Each row, then the band of its hidden value:
[ 148  126   85  265 -104  325   -8   89  -62   84  113  239  -37  163
  -69   95  141  -26 -180   -9   67 -295   36 -229 -321  -66   90  183
  -17   39  145 -123  183   30   46   35  155 -145  -23]
<34>
[ 201  -90   13   65   -3  -33   72  127  -58  251   60  -68 -232 -140
  -15  -45    4 -338 -187  -69  216 -307  -28  476 -457  103  -76   99
 -103  -85   86   32  -30  226  490   85   33   13  185]
<31>
[ 181    7  -32  321    5  245 -117 -124  111 -215  -69 -124  -17  -89
   10   -1 -100  265 -169   42  159 -149  174   84 -202   47  -91  188
  139 -281   -4   16   43  132  296  144  212  140  275]
<44>
[  16   73  112  -74  -41   96 -145  -27  106  -54  126 -159  219 -158
   82 -116 -105   17  119  134   55  148 -131  100   77 -405 -117  191
   87  -92   38  144  -79   17  148   89   22  298  -45]
<50>
[ -99 -162  446 -131 -152  135  184  -90 -229  515  -33  119  185   69
 -171 -224  378 -332   88   97  244   48 -506 -143  215 -494  -99  126
 -193 -142  154   85  181  142    1  179 -524  293 -131]
<31>
[  91   50  299  229 -146  245  173  123  -89  203  179  212 -224  101
 -136  225  208  -24 -204 -164   70 -417  -56 -207 -266   54  266  160
 -165   52  113 -196  174  -23   16 -103  -56 -232  -32]
<34>
[-220    6  263 -230  -39 -469  160   88  112   13  -96  -68 -223   34
   19 -116  194 -145  -11 -160 -247  205  -27  101  206  216  126  173
 -209  -71 -254  -46   57 -225 -329 -180  -88 -193  117]
<44>
[  20   27  194   -2  -42  310 -139  -11   73   88   95  -53  164  -26
  -21  -20  -17  148  -42   64   95  -16  -16  -60   80 -309  153  256
  -68  -83  -32  -57  -18   81  174  210   76  179  -79]
<49>
[ -88   11  313  -48 -190   88  146   96  118  130   94  -32 -121 -112
   -6   20  103  109    9 -130  -53    2  -60   -5   45  -68  196  234
 -243    5 -169  -88  -21  -88  -81 -111 -133  -31  -74]
<33>
[ 204   79  123  309 -188  173 -112 -154  362  -15 -117  333  -30    1
  -12   23   85  126 -167  -68   34  -88  305  -39 -273  168 -140  404
  -37  148 -115   -4  107  282  -22  230  351  -21  -34]
<44>
[ 189  283 -291  -44  191 -146 -214  -68    0 -111   10  -31  272  -16
  142 -160  -35 -120  151  114   56  159  -57  146    4  -84 -182  -59
  102  -99  203  101   41 -226  -21   85  196  113  224]
<49>
[-166  -57  284 -183  -48 -327  125  217  149   25   28 -106 -291   12
   14  -24   41 -106 -153 -157 -250   69   77  119   53  190  241  247
 -238   -6 -305 -123  -33 -146 -153 -147   28 -202   47]
<33>
[-116   37  101 -142  -65   45   -1  178   62  -11   81  -57  -36   22
   79  -98   44   43  -25    6 -158   78   58  -27   10 -157  130  210
  -74  -66 -176  -36  -19  -79  -19  -77   41  -60  -24]
<49>
[ 108  302 -127  -87  191 -176 -174  -75  -15 -163   66 -138  298  -59
  123 -189  -98 -160  235  178   19  262 -189   80  136 -252 -207  -35
  140 -122  232  124   47 -311 -102   32   91  199  172]
<50>
[ -31  -61   76 -158  -48   -3   55  213  -54  152  143   88  -96   65
   60  -53  128 -170 -102  -15  -73 -123    3   36 -169 -149   57  128
  -44  -30  -49   32    6   83  153  -78  -64  -90  -29]
<44>
[ -94   60  287   25 -296  247  110  124   89  135  179   -1 -120 -112
  -11  151  152  212  -10 -171  -11 -130  -67  -15  -45 -120  291  241
 -202   42 -121 -114  -37  -44   18 -150  -87  -97 -146]
<34>
[  85  105 -109 -111  122  -67 -306   26  135 -178  153  -93  275    8
  142  -23 -201   41  -29  150  -57  149   59   47   97 -262   -8  112
  132  -42    2   59 -106  -78   97  137  268  176   24]
<37>
[ 102  226  154  253 -228  212  205  239  -51  159   91  457 -276  192
  -57   15  363 -235  -75 -158 -104 -339   35 -303 -569  161   12  236
 -111  215  150  -77  296  -81 -267 -260   85 -424  -82]
<37>
[ 122   24  -12  371 -124  246  -86 -177   70 -190  -63 -119   57  -60
  -31  100   -4  336 -154    9  202 -109   30   38  -66  -10  -30  133
  105 -265   23  -26   55   54  202  118  129  134  227]
<47>
[-282 -117  172 -218 -214 -404  177  137   -9   52  -30   69 -210  130
   42    2  381 -121  -85 -174 -220   46  -92   47   82   95   81  101
  -64  -93 -203   65   52  -62 -197 -296 -215 -246   38]
<34>
[-164  -46  -71 -166 -222 -164   20  130   -1    3   20   91   -7   82
  136  -69  273  -61  -22  -25 -140   75  -40   80  -61 -140  -87   88
   71  -73 -125  157   -9   44   -9 -182  -78 -101  -11]
<34>
[  64   91  117  117  -17  179   15 -101   44   14  -75 -152  118 -107
  -27 -164  -20  105   69   73  131  145 -110   -2  107 -142  -39  146
 -129 -191   -4  -56   66 -142  -41  132  -31  217  144]
<49>
[ -27   67  246   19 -102  -92  207  136  195  -19   60 -118 -323 -181
   39   -2  -67   44  -53 -138 -143   31  100  151  -89  153  127  226
 -244   14 -252 -154  -22 -161  -98 -171    7 -142   84]
<50>
[ 168    0  108  249  -38  377   77   23 -112  135   90   95  -87   32
  -79   97   96   99 -178  -27  191 -352    4 -125 -250  -51  122   97
  -68 -142  112 -129  134   67  224   50  -43  -22  112]
<33>
[ -74   50  201  -76  -90   78  -13   38   82   64    8  -68  124  -16
    5 -166   41   -3   59   66  -36  206 -107  -67  146 -251   26  234
 -136  -54  -93  -19   17 -106 -126   67  -20  137  -57]
<33>
[ -99   22   38  -73 -240   17   84   41   46   86  -58  205  -13   38
   91 -171  315  -54   65  -11  -86   85  -13  -21 -110 -145 -178  180
   -3  -28 -104  141   92   98  -90 -103 -105  -60  -45]
<31>
[ -23   16   41  -85   29 -148 -105  126   72  -11   61  -69    1   99
   32   -3  -61  -83 -193   33 -101   74   81   85   43  -51  155  165
  -85  -22 -144 -126  -30  -62   33  104  213  -54   42]
<34>
[  14   71  157  121 -169  225   57  115   13   64  154  121  -64   77
  -26  132  102   99 -145  -54  -26 -155   20 -162 -107 -120  201  183
 -105   42  -40 -156   71  -35    0  -44   42 -138  -76]
<47>
[ 233  143   66  272  -51  214 -108   -3  238  -40   20  286  -55   70
    0   51  -11   74 -196  -30  -23 -166  309 -136 -321  125   -4  323
  -38  144  -40 -100  117  117  -14  151  383 -109   -9]
<49>
[-310 -106  453 -243 -134 -185   97   21  -77  265  -83   39   25  210
 -131 -108  398 -183  -28  -58  -73  145 -278 -165  371 -155  205  217
 -207 -118 -107  -42  143  -65 -269   18 -259  -24  -90]
<37>
[ -53  -99 -105 -216  -33 -234  -86   73  -26   45   77   71   66   94
  124   10  153 -102 -108   12  -48   -3  -17  142    5 -141  -26    8
   87 -100  -56  127  -51   99  161  -25  -39  -11   46]
<37>
[ 159  112 -229  -49   72 -177 -226  -11    8   14  101   28  195   47
   94   54  -23 -145  -95   51   86   -2  -16  250  -37  -97  -27  -22
   60   -3  109   23  -46    4  205  171  228   40  100]
<47>
[  62   30  148  200  -98  254   62  -88  -34   67  -10 -137   68  -85
  -76   -7   26  161  -31   31  203   -9 -164  -21   63 -156   58  100
 -133 -204   31 -116   66  -98   58  100 -102  174  127]
<34>
[  47   69  -42   22   31  129 -102  107   98  -93   17 -100   18    1
   78 -127 -121   76 -101   93  -62   72  171   35  -91 -103   36  206
  -33 -104 -141  -78  -14  -39   94   99  235   30   95]
<49>
[ 245 -108  -31   78  110    8 -215  -94  165 -122  142    9   94  -69
   80  139 -201  123 -228   58  115 -175  167  129 -101  -88  -72  109
  176 -108   15   98  -95  244  408  197  166  213  122]
<44>
[-382 -218  374 -293 -246 -317  268   32 -130  266 -199   73  -97  157
  -60 -287  553 -325   47  -52 -104  196 -324  -31  223 -143 -112  170
 -110 -215 -144  174  174   62 -240 -148 -477  -30  -10]
<31>
[ 104  182 -200 -187  200 -242 -230  -28   12 -104   74  -49  308   18
  153 -145  -57 -153  126  138  -17  212  -94  101  134 -199 -142  -41
  123  -89  146  142  -15 -199  -25   72  121  161  137]
<49>
[ 149   24  168  325 -111  328 -126 -186   62   17   30   59  112   33
 -119  211   53  265 -211  -17  242 -219    3  -99   -3  -88  143  196
   -1 -107   76 -124   88  142  197  255  134  109   42]
<47>
[ -73   52  -48  -14 -216  -41   77   45  116  -51  -92  231  -75   57
  138 -160  250    7   11   -5 -173  115  138  -38 -166  -33 -219  183
   39  -16 -182  111  103   67 -152 -138    7 -139   19]
<31>
[-102 -153 -111 -258 -124 -329   73   12  -96  104  -22  198   17   76
  150 -106  397 -204   26  -33  -38    4 -135  149  -43 -117 -264  -61
  151 -164    1  326   36  166   85 -181 -308  -20   89]
<44>
[  73  153 -142 -144  127  -68 -175   35   42  -97   98  -81  210  -28
  149 -133  -93  -40   83  125  -36  161  -10   89   58 -229  -70   40
   74  -90   41   78  -41 -137   53   52  125  127   94]
<44>
[ 160   82  -63  296  -14  291   33  -70  -24  -61  -84 -112  -45  -88
  -10  -59    2  206  -71   17  186 -115   52   56 -184   47  -31   81
  -32 -277   28  -87  101  -49  163   66   59   65  300]
<49>
[ 119   98 -223 -233  149 -673 -201 -159 -116   96   60  169  257  135
   80  113  271 -409   24  -65  119  -11 -289  311  157   48 -126 -244
  153  -32  337  224   40  -69   35   44  -25    2  186]
<47>
[  92  181 -125 -139  144 -231 -285  -46  123 -200  112  -96  335  -25
  151  -75 -140  -51  112  132  -47  246  -79   77  175 -218 -121   39
  152  -46  106  149  -69 -208  -60   70  190  212   76]
<37>
[  83   81   92  161  -89  293 -137  -11  122  -38   93   18   64   -5
   -1  111  -24  249 -130    1   62 -114  110  -74  -70 -118  157  234
  -18  -41  -43 -106    6   49  131  125  202   36  -13]
<37>
[ 137  101  -68  161   79 -127 -300 -196  191 -433   19 -287  254 -136
   85   25 -212  204   16   86   85  117  -53  139  110  -60 -182   98
  304 -256  129  202  -68 -127   93   65  233  320  256]
<34>
[ 180 -351  -75 -112   48 -360   17   82 -195  333  138  296  -59  205
    2  136  178 -508 -409    4  157 -364  -81  234 -276  -44 -138 -109
   70  -35  141  135   15  400  464  126 -153   -8   91]
<34>
[-232   23  254 -191 -170 -128  130   88   54   83  -25   40 -103   42
   30 -118  273  -45   52  -84 -178  141  -64  -39  126  -74   83  214
 -132  -52 -192    7   72  -80 -216 -154 -144 -126  -45]
<31>
[ 219  -97  -29  203  -52   48  -50   14   38   40   79  342   12  206
   -2  114   36 -106 -355   70   36 -213  157 -134 -274  -64 -120  123
   74   64   26  -24  108  243  150  162  152  -36    8]
<47>

New part:
[-104   34  -72  -44 -289 -147  209    3   71   80 -159  140 -135   -9
 -155 -252   62 -163  -37 -202   50  -13  -50  215 -270   53  -95 -114
  152    5   51  -89 -103 -340 -186  274 -273   68  213]
G
[-132  162 -789   29  -52  -32  -71  137   67  278  180  191 -196  -40
   73  225 -377   91  428   21  -90  108  302  175   73  -74  -52   -4
  353   99 -315 -206  407  145 -316   78 -127 -556 -273]
A
[ 343  251 -363   83   13  102 -393   -1  253    5  324   97  205 -227
  -73  194 -176  -26 -102  141 -237   87  -86  -28 -102 -223  -89  127
 -322 -110  172  229   26  145  -60  105  346 -379  -97]
M
[-130   13  -67  110   65  -88  245 -140  -14   59  -59  286 -296  -12
  -21 -458   49   68  -25 -572  129 -131  140  190  -49  -87 -279   98
  151   92 -262   96 -183  -64  256  -36  187  -23    3]
K
[-240   82 -396  -64 -202   35  191   19 -155  322 -145    1 -205  195
  110  253 -364 -162  392  -38 -113    7  -59  207 -174  269  -65   24
  519  157  -16 -327  255 -360 -280  332 -637 -284   95]
T
[ 148  -20  567  208  120  150 -227  -94 -251    4  204  204  211   91
  -84 -354  136 -256 -243   87 -166 -190 -420 -320   47  212  177  327
 -583    8  231  243  183  390  269  -98  407   -1 -125]
Z
[   8  131  197 -203  140  125 -145 -101 -196  -36  292 -176  417   -3
   19 -395  419 -408 -266 -147   49 -192 -248 -197   42   80  107   22
 -520  179  150  110  -71  457  315   28  528  -22  110]
G
[-129  -25  222  225  282  162   68 -151 -131   66 -119  293 -485  265
 -240 -375  -66  158  197 -140   21 -216   16  -12  -42   82 -314  190
  172 -104   -5   63   24 -144  239  -93  -47  -62  -26]
Y
[ 348  212 -216  145  183  246 -387  -55  190  -21  292   92   79 -113
 -115  207 -266   66  -58  148 -268  -16 -137  -84 -140 -196 -214  206
 -277 -171  247  249    9   11   40   89  265 -366  -64]
Z
[ 385  -16  613   59  -84  442  216  -81 -208  -10  247   71  154  203
 -183 -327  174 -367 -340   68 -114 -117 -337  -96 -177  228   58  -77
 -477  -94  430  158  134  -17  250  245  200  233  159]
K
[ 115  156 -446  374  301 -294 -540   61  452 -174  201  401 -125 -540
  -24  -10 -250  350 -105 -265 -159  -58  -20   44 -171 -494 -400  462
 -181  -32 -145  418 -331   18  -41 -192  372 -464 -150]
W
[ 134   88 -238  267  121 -282 -368 -190  261 -168  163  168   40 -411
   28  -81 -185  212 -213 -457 -110    1 -113    0  -90 -316 -236  411
 -282   32  -78  335 -282   35  119 -103  541 -283    6]
P
[  87  201 -125 -105 -142 -166   79 -249   70   33  -53  -61  214 -184
   25 -278  287 -283 -281 -470   71   23 -148  196 -203  -85 -200   48
 -146  169   83  214 -475  -40  234  219  338   -9  346]
C
[ 481  158   98   82   77  550  -83   53  -42   77  412   90  177   94
  -94  132 -140 -227 -135  323 -290  -57 -231  -92 -162   42  -47   14
 -378 -131  388  184  241   64   90  241  147 -185  -48]
Z
[ 137   80 -320  285 -245 -306 -228 -184  179   89  -35  225  -60 -206
  -92  104 -313  121   58 -106 -174  240  -67  104  -74  -79  -52  270
  -24  -28   -8  121   82  -58 -213   92  154 -314   -3]
P
[ 239   87  100  -29  -19  537  157 -189 -286  184  201 -141   55  346
   25  178 -261 -240   80   87 -211  -37 -209  -50  -69  295  -17   18
  -48  -21  314  -71  330 -105  196  296  -30 -129   87]
C
[ -37   69 -138  -52 -156  281  300  -74 -200  276  -63  -27 -230  336
  -52  120 -249 -170  316   53  -86   16  -31  165 -154  292 -102 -106
  371   20  143 -251  291 -337 -100  354 -458 -143  154]
T
[  22  159 -261  -41 -173 -251  -52 -107  249  -18   14  179   80 -251
  -91 -347  181  -68 -248 -400   76   21   73  143  -88 -243 -107    4
 -153   -6 -110  169 -298   72   77   45  398  -40   12]
M
[   2  229 -569   75  352  202  -90   39  107  140  181  172 -287  -32
    6   88 -238  174  290 -108  -59  -90  224  163  -71 -227 -443  103
  264   35 -154   78  -23   -9   69   23   27 -499 -103]
Y
[  62  -66  712  -41  -42  292  119 -196 -340   -5   67  -24  147  324
 -184 -477  254 -371 -256  -29  -24 -221 -375 -239  -40  351  168   16
 -420  -53  349   24  135   75  312  109  186  286  128]
G
[ 307  186 -110  -11   -7  586  127  -10  -98  253  222  131    6  262
    3  204 -296 -190   33  163 -259  -77  -64   33 -114   95  -94   -6
   -4 -123  203   33  271  -76  145  269  -65 -203 -164]
W
[-132  126  -89 -214 -292 -272 -131 -197   97   -5  -83  -46  253  -92
 -115 -347  249 -234 -241 -295   79   -7  -93  -27  -28  -26  131  -19
 -228  -10   30   -9 -186  107   34   89  312   65   76]
M
[-330  183 -780   43   62 -146 -189  -73   74  276  -99  195 -309   17
  114  215 -471  225  469 -210  -84    2  249  123   99  -85 -183  262
  507   64 -374 -156  159    3 -108  -63 -133 -562 -307]
M
[ -48  -34  398 -100   55  353   17  -98 -369   56  218  -89  136  340
  -60 -259   58 -294  -41   52  -62 -223 -241 -279   87  336  222   13
 -293    6  197 -133  375  219  206   58  134   50  -49]
Y
[-207   -3  -64 -125  -34  192   82 -128 -151   94   20  -72 -198  316
 -150 -110 -175   -4  230  -65   12 -103   69  -61   34  179   14  -99
  173  -94   20 -303  318 -119  -18  115 -140  -67  -16]
Y
[-443  180 -445  -11  140 -334 -169  -10   22  204 -245  177 -229  -58
  -22 -218   93  -14  321 -202  101 -100   72  144  -41  -43 -248  202
  357  205 -244  -35 -191   64  -86  -47 -155 -364   17]
Z
[ -49   29 -384  287  345 -101 -487  -36  175 -152  287  105 -229 -225
  -32  130 -456  414  217 -139 -146  -47   28 -111   16 -223 -235  357
  -40  -27 -118   62  136   28 -102 -180  225 -507 -123]
K
[-159   57 -257  132 -412 -558 -148   49  218   92 -208  339  -18 -281
  -78 -171  -16 -101  -50 -159  -47  113 -116  155 -171  -26   76  165
   35   60 -100   21  -76  -86 -374   90 -123 -119   -8]
M
[-481  -16  -17 -177 -248 -663 -235 -285  192 -200 -316  -40   69 -202
 -188 -592  263   -4 -265 -643  223 -118  -92  -73  -47 -104   64  116
 -129  -24 -123  -77 -422  -92  -14  -75  263  195  163]
A
[-353  141 -119   90   23 -488 -111 -261   78  135 -493  322 -172 -118
  -39 -453  177  -14  -46 -562   98 -154 -101  144 -122  -97 -303  420
  190  124 -202  223 -573  -89  209  -92   77  -89   59]
Z
[ -15   92  304 -197 -170  224  -40 -106 -223  131  -28 -113  241  290
 -156 -156  150 -445  -94  196  -97 -130 -356 -176 -102  325  195  -34
 -230  -60  387 -101  145    8   38  252  -94   85  115]
A
[-421  -12  -60  -51 -308 -553 -195 -249  133  -32 -391   81  -98  -50
 -236 -387   56   31  -27 -363  108  -22  -74  -28  -47   23   66  140
   70  -85  -72 -133 -173 -175 -152  -16  -10   75   79]
W
[ 492  242  -73   87  -95  414  366   54   49  262  165  408   38    2
   22 -107   41 -311 -272 -100 -156  -40  -27  305 -278 -101 -275  -41
  -91   -9  108  353 -148  -63  269  315  125  -64  -55]
A
[-267  -69  165   11 -221 -291  -95 -267   15  -47 -277   63 -127   83
 -260 -361  -15   25  -50 -279   47  -69 -140  -86  -63  106   50  126
  -11 -135   55 -112  -45 -221  -49   27  -11  132   98]
Y
[ 152  185 -428  -78 -209  124 -179  -55  -49  200  245 -158  257    8
   86  397 -315 -213  145  176 -241  165 -136   -7  -28  119  144   27
  -72   75  158 -133  372   93 -226  299    5 -406    6]
P
[-407   -7   55 -144  -43 -281  -60   30 -114  -30  -68  -55   97  -73
   61 -347  199 -280  -75 -325   86 -229 -272  -42 -144  155   62  107
  -45  245  -18 -135 -139  -41  -78   71 -141   14  194]
K
[-142  195 -301 -338 -179   61  -70  -44 -108  177  144 -158  348   62
  136  -24   56 -380  -41 -112  -34  -71  -74  -58   57  111  218  -59
 -108  133  -14 -175  139  260   25  168  135 -161  -87]
M
[ 135  265 -490  293  262  -14 -380  -86  305  106  -67  328 -297 -155
 -142  204 -354  287  204   14 -211    7   15  132 -202 -299 -516  382
  181 -138   35  301 -231 -203  -17    8    0 -523  -67]
A
[-146  -21   64  110  -52 -422 -157 -297  238 -217 -193  156 -136 -218
 -226 -498   80  185 -265 -603  110  -91  -66   11 -133 -213 -208  220
 -140 -107  -56  170 -437 -215  130  -83  343  110  153]
G
[-252   28 -213  135 -287 -546   37  -41   77  115 -304  218 -151 -210
   -8 -206   20 -108   64 -338   36   74 -142  261 -237   59 -109  187
  237  217 -107   -8 -205 -251 -270  151 -259 -117  240]
T
[ 422  235 -265    3   96  513 -170   51  -16  135  469  -47  211   43
   19  371 -284 -176   34  317 -308   22 -135  -47 -106   -6  -61   10
 -239  -45  295   83  308  109  -12  272  124 -407  -59]
G
[ 266    4  507   42 -134  325  370  -81 -189   74   77  172   37  195
 -147 -420  229 -370 -301 -101  -34 -127 -244   55 -214  200  -40  -86
 -264  -29  286  154  -11 -106  265  256   87  256  174]
K
[  89  238 -372 -182  -61  422  184   68 -126  324  212   69  126  163
  235  194 -209 -324   45  -53 -175 -111   -3  113  -67   88  -25  -30
  113  101  -19  -67  193   48  128  261  -88 -264 -201]
M
[-405   75 -243  149   56 -449  -33 -259  -63  194 -369  262 -282  -46
   54 -340   13   69  199 -550  103  -68   20  159   23    7 -243  397
  329  237 -337   72 -259   20  148 -127   61 -238   14]
P
[-185  204 -141 -274 -116   57 -268 -151 -179  217  -55 -203  328  184
   43   92  -20 -374   60   94 -134  -96 -288 -180   12  238  199  133
  -87   64  192 -157  122  146   -5  176  -48 -204  -12]
A

Next part:
[ 113  -57  -20  -80 -264  102  115  212   45   75 -195   95   51 -143
  -42   43 -131  100 -196  -82  170  -77 -334   25  -42  154 -112   11
  -14 -122  -66   29   90 -163  -55  -23   66   94 -149]
pepom
[ 170  -19   29  143  -92   28  -30  198   21   24  -89 -243  -70 -103
 -214  218  -33  -37  -96   48   52  -62 -118    2   78  147  181 -120
 -144  -57   76  -48  -68  192  -94  173 -193   17   18]
zefu
[ -53  104 -285 -386  -49  141   98  253  -80   20   52   31  300  -51
  158  148   -2  334   32  -51  370  -88 -171 -115  159  111  281  -37
  -49   38   52  220   93  167 -131   82 -202  -27 -173]
pubiv
[-148   87    8    7  197   22  -14 -235  -36  -52  268  140  155   13
   62   36   77  -27  -25  131    9  222  336  -11  126  137 -121    0
 -132   48 -154 -128  -10  160  -46 -125    4  -80 -134]
bir
[ 230   13  -45   54 -187  158   41  439  -16  120 -184 -178 -117  -94
 -207  178 -126  185  -44  -98   60 -159 -364   51   24  114  199  -35
  -43   -2   88   88  117   12   -8  -14 -193   92   48]
pubiv
[ 222 -106 -115   70  117 -128 -192  -38   59  -70  -29 -104 -290  127
  131   56   47 -483 -231  271 -280  348  246  138 -405   37 -183  218
  -26 -147   56 -374  -84   53 -237   59  -65   -8   52]
zefu
[ 266  -31  188  375  376  -37 -441 -199  179 -121   52  160 -220  -36
 -180 -302   25  110  169  -67 -417  394  271   18   16  -65 -186  -59
  -22 -105 -121 -172  143 -192   77  -36  135  -13  117]
vub
[ -18 -272 -216 -176 -156   38  -36  199    8  -30  -57   14  137  108
  187  144 -104 -109  -57  193  209  157 -118   38  -45   65  146   66
  -72  -82  -40  -42   26  221   -1   49 -279  -68 -199]
bir
[ 337  145  274   92 -100   71   -4  -31  -79  -48 -317   79 -263    6
 -364 -200  -41   59 -102 -161 -290   -5 -181   44 -197 -129 -136  119
   -3   39   88   46   83 -294   76  -57  113  203  266]
pepom
[ 266  237  -88  199  184  117  -68  280  112  224    8   23  -66  -98
   23  136  -71  303  -66 -344 -140  -63 -115  171  -41   72  175 -126
 -193 -207  -12   64   72   43  -57 -101   57  -26 -218]
bir
[  71  -64  349 -138 -137  -37  -35 -290 -179 -207 -193   66  -70  242
 -271 -184  -21 -143   50  126 -109  167  -58 -132 -154  -99  -64  168
   70  306   -1  -71   11 -206  214  -70  -53  128  197]
Muf
[ 168  306  -66  -43  268  -46  -13 -172  -25  -30    6  479  -59 -142
  201 -361  123   87 -266 -226 -304  291  326  109 -225  -20 -301    6
  -78 -221   43   72   75 -308 -219  -15  190  -16  -22]
vub
[ 118   43 -292 -150  236   52 -172   51  134   11  101  250   23   -6
  348  -99   16  124  -39  -39  -66  285  105   69 -186   49 -226  170
   58 -199 -110 -120  185 -160 -181 -120  183  -28 -191]
pepom
[-158 -199  -51 -436 -249 -132   90  -90 -116 -108  -68  271  178  -49
  180 -106   83  -88 -206  182  388   61  -18 -127  -32  194   -5  -21
   57  -19  -12   77   32  -17 -240  159  -93   37  -53]
Muf
[ 326 -120  231  233 -294 -129    7  245  -72  114 -387  -67 -359  -18
 -176   47  -54 -306 -330  -30 -169  -19 -229  230 -294  192  156 -117
 -101 -160  141  -53  -23 -118   11   51 -142   53  106]
Muf
[  38  151  -76 -177  108 -113   46 -103  -95  105   55  120  -44  198
  283  135   88 -194 -274  -24  -58   34  152  156 -359   38  155   92
 -164  -85   35  -57 -119  227 -234  -78    8  -16 -187]
mafi
[ 215  142  129  -87  -12  -40  -53 -212   -3 -100 -118 -164 -133   -5
 -295   78  139  -60 -149   50   15 -206  -14 -103 -104 -106   32  109
 -101  -36  117  -29 -159  256 -363  283  148  227  230]
pubiv
[ 186  485  -30    3  267  -61   32   72 -195  159   65   49 -141   -2
  130   97  239   73 -193 -219 -189  -54  219  198 -154  155  343 -121
 -201  -90  217  118  -12  142 -223  -24  -15  -58   50]
pubiv
[ 168  305  125   28  248 -136  -61 -296  -42   64   59  108 -227   34
  -38    3  228  -55 -253 -121 -200 -113  272  112 -246  -44   68   27
 -187 -138   71  -13 -123  251 -402   39  241  127  112]
mafi
[ 149   94  317  118   17   68 -116 -293   24 -152  -66  -90  -35  -41
 -492  -21   76  106   65   35  -21 -110  -11 -140  176  -92  -67   35
 -104   53  -46  -37  -45  154  -46  133  201  189  234]
pepom
[ -58   34  -63  175  174   64  -59  156  -33  100  211  197   26 -116
  122    3   25  149   15   -5  -38  248  202  142  185  311   12 -159
  -71  -47 -124  -37  218  -27   71 -258 -118 -150 -112]
vub
[ -80 -281  -72   20   18  -12 -189   -9  115  -81  124  102  113  -89
   81    0   14  -29   33  246  188  255  117  -36  182  236 -117  -49
    4 -117 -197 -173  121   79  -65   20  -30  -68 -110]
pepom
[ 175  389 -368 -246  277   57    1   97  -25   63   99  -46  101   92
  342  217  122   43 -149  -97  -48   43  138   95 -224  -22  187  126
 -194 -165  150   11  -91  269 -303  100    7  -78 -204]
pubiv
[ -82  -24   93  178   27   35   -9  114  -81   66  110  162   97  -79
   35   18  -15   68   15   18   23  235   95   98  218  357   65 -222
  -89   20 -134  -43  158  -84  229 -223 -155 -169 -153]
Setil
[ 408    0  -65   47  121   27 -313   14  219  -41 -127 -194 -300    3
 -199   50   52   45  -22    8 -129  -98  -98   -1 -207 -179  -51  223
   -4 -214   48 -138   17  178 -379  200  242  238  213]
Muf
[  46   22  130   81 -127  140   28   86   12    4  -51  -32  118 -176
 -293   85  -39  240   21  -41  189 -127 -188  -72  299  151   52 -134
 -104   -1  -74   75   69   73   34   41    7   62   -9]
pepom
[  81    3 -317 -162   73   47  -63  295   72  193   57   45   78  131
  462  269  -44    7  -97  -31  105   96 -129  194 -235  210  151  106
  -45 -206  -90 -141   99   84  -79 -187   47 -105 -404]
pepom
[ 297  119  195  252  150   57 -172 -155   74  -91  -94   97 -246  -77
 -291 -231   12   37  -35  -65 -374  196  109   38  -94  -76 -352  104
  -10  -57  -40 -134   98 -261   -9  -64  222  126  211]
pepom
[ -71 -299  149 -236 -206   25  -38  -96  -97 -214 -140  308  108  117
  -37 -337 -163   11  119  138   51  397 -126 -174  -35   34 -244  113
  213  275 -147  -44  221 -498  327 -183 -162   24  -14]
lesuk
[ -58 -148  -17 -454 -415   39  225   54 -304 -166 -283  190   89  130
    4 -141  -36 -141 -159  207  194  109 -183  -55 -142  -13   -1  198
   75  183  122  156   89 -114   67   15 -313   87  153]
lesuk
[  70  159   63  -54 -124  140  150   86 -144   -9 -126  -41  203   94
  -76  150  -82   15  -51  -45   30   36 -156   29   39   44  168  -11
 -203   74   38   62  -58   64  242  -22 -160  -70 -165]
pepom
[ 111 -297  293   13 -123  -14 -206 -329  121 -232 -159  168 -184  -32
 -389 -316  -51  -13   23  159  -41  126  -71 -180  -43 -124 -456  203
  174   57 -182 -168  121 -243  -69    8  233  290  270]
vub
[  73  405 -145 -120  289  -23   37  -16 -111   84  156   50  115   77
  300  153  141    2 -142 -123  -94  121  241  101 -141  137  206  -45
 -210  -61   91  -10  -88  129 -132  -19  -20 -156 -238]
pubiv
[ 246 -342  265  208  -75   34 -321  -83  208 -150 -201  142 -277  -98
 -397 -339 -141  120  120   38 -155  194 -180 -102  -14  -64 -408  107
  207  -11 -196 -169  255 -409   67  -70  190  234  236]
Setil
[ 217  123  103  225  -47   43   16  259  -67  140  -85 -288 -187   -5
 -216  301  -25  -54 -105  -35  -86 -111 -137  124  -27  188  283  -98
 -163   14  103  -69  -46  164    5  -24 -178   12   33]
zefu
[-103  -88   54 -166 -169   59   52   64 -158   39    1 -111  118  241
  -10  315  -10  -58   36  179  265  -94 -179   26   40  139  340   80
  -83  152  -62  -47    9  348  119 -143 -161   10  -89]
vub
[ 246  -33  405 -122 -198 -158  -69 -348  -46 -174 -365  254 -259  -90
 -387 -400  109    9 -199  -82  -51 -118 -127 -138 -203 -129 -188   47
   91  -34   75  104   21 -281 -242  224  282  337  390]
lesuk
[-111   15  167  -32 -153   63  184   70 -214    7  -55  378  163  -69
   19 -200 -101  123  -57  -90   21  265  -47   25  113  270  -73 -162
   -1  162  -92  109  198 -428  355 -285 -190 -109 -141]
Setil
[  83  -81   71  -52   63  -49 -173 -240  -25 -190   25 -252 -109  228
 -160  141   74 -316   17  347  -63  147  153  -92 -127  -69  -10  235
  -33  133   19 -291 -136  285 -121  109  -80   83  163]
zefu
[ -61 -256  176  -67 -228   66    3 -158  -18 -217  -59 -126   96   83
 -292   33 -141 -195   47  333  118  189  -88 -215   81   44 -239  149
   48  270 -136 -228  -37  -52  145   -1 -154   83   20]
pubiv
[ 168   73  -13 -118  -16  -23    5 -213    6 -189 -106 -123  -14   39
 -111   42   31 -283 -227  170  -79  118  102  -96 -199 -118 -188  188
 -116  -35  100 -161 -230  118 -245  282  -13   87   45]
zefu
[  -7   42 -231 -211 -172  126  186  400 -113   61  -51  -19  218  -99
  120  179 -110  156  -99  -45  255   14 -219  -28   98  209  240 -118
  -85   33   93  155   45   23    4   54 -384  -92 -217]
zefu
[ 210  -21 -144  245   97  124 -134  281  188  100    3  132 -115 -268
  -15  -54  -78  229  -78 -126 -100  129  -29  133   66  143 -185  -73
  -43 -275  -92  -34  213 -127 -119  -69   60    7  -64]
vub
[  70  308 -339  -38  332   63  -15  172   58  164  275   84  -15 -159
  322  138  103  159 -161  -99  -48  110  228  119  -74  251  -92   13
  -54 -168  -18  -98  101   14 -360 -133   96  -66 -191]
zefu
[ 204   42  184  -79 -242   -4   64   69 -255  -95 -337  -15 -133   77
 -276  -71   51  -68 -112   17  -49  -56 -148   34  -82  -66  274   -1
  -99   68  245  200    2   64   58  156 -254   98  321]
lesuk
[ 228   99  323   78   -3 -154  -62 -210 -140  -44 -166  -19 -343  116
 -233  -72  116 -257 -184   33 -270   37   86   57 -299   15   11   64
  -32   72  116 -120  -67  -75  -96    1   46  140  275]
pubiv
[ 105   52  120  110  -99   65  104   88   -2   66 -124  139   92  -59
  -57   -6 -176   52 -147 -184  -67  111 -148   56  -27  109  -32 -134
 -160  -36  -70   22  -13 -196  189  -88  -73  -57 -273]
bir
[ -26  312  -77 -296  137  -41  129 -273 -142 -164   58  257  292  -47
  184 -153  137  -21 -200  -34    0  241  312 -109  -35   11  -90  -41
 -171  -14   95  103 -138  -45 -155  210  -43 -106 -147]
pubiv
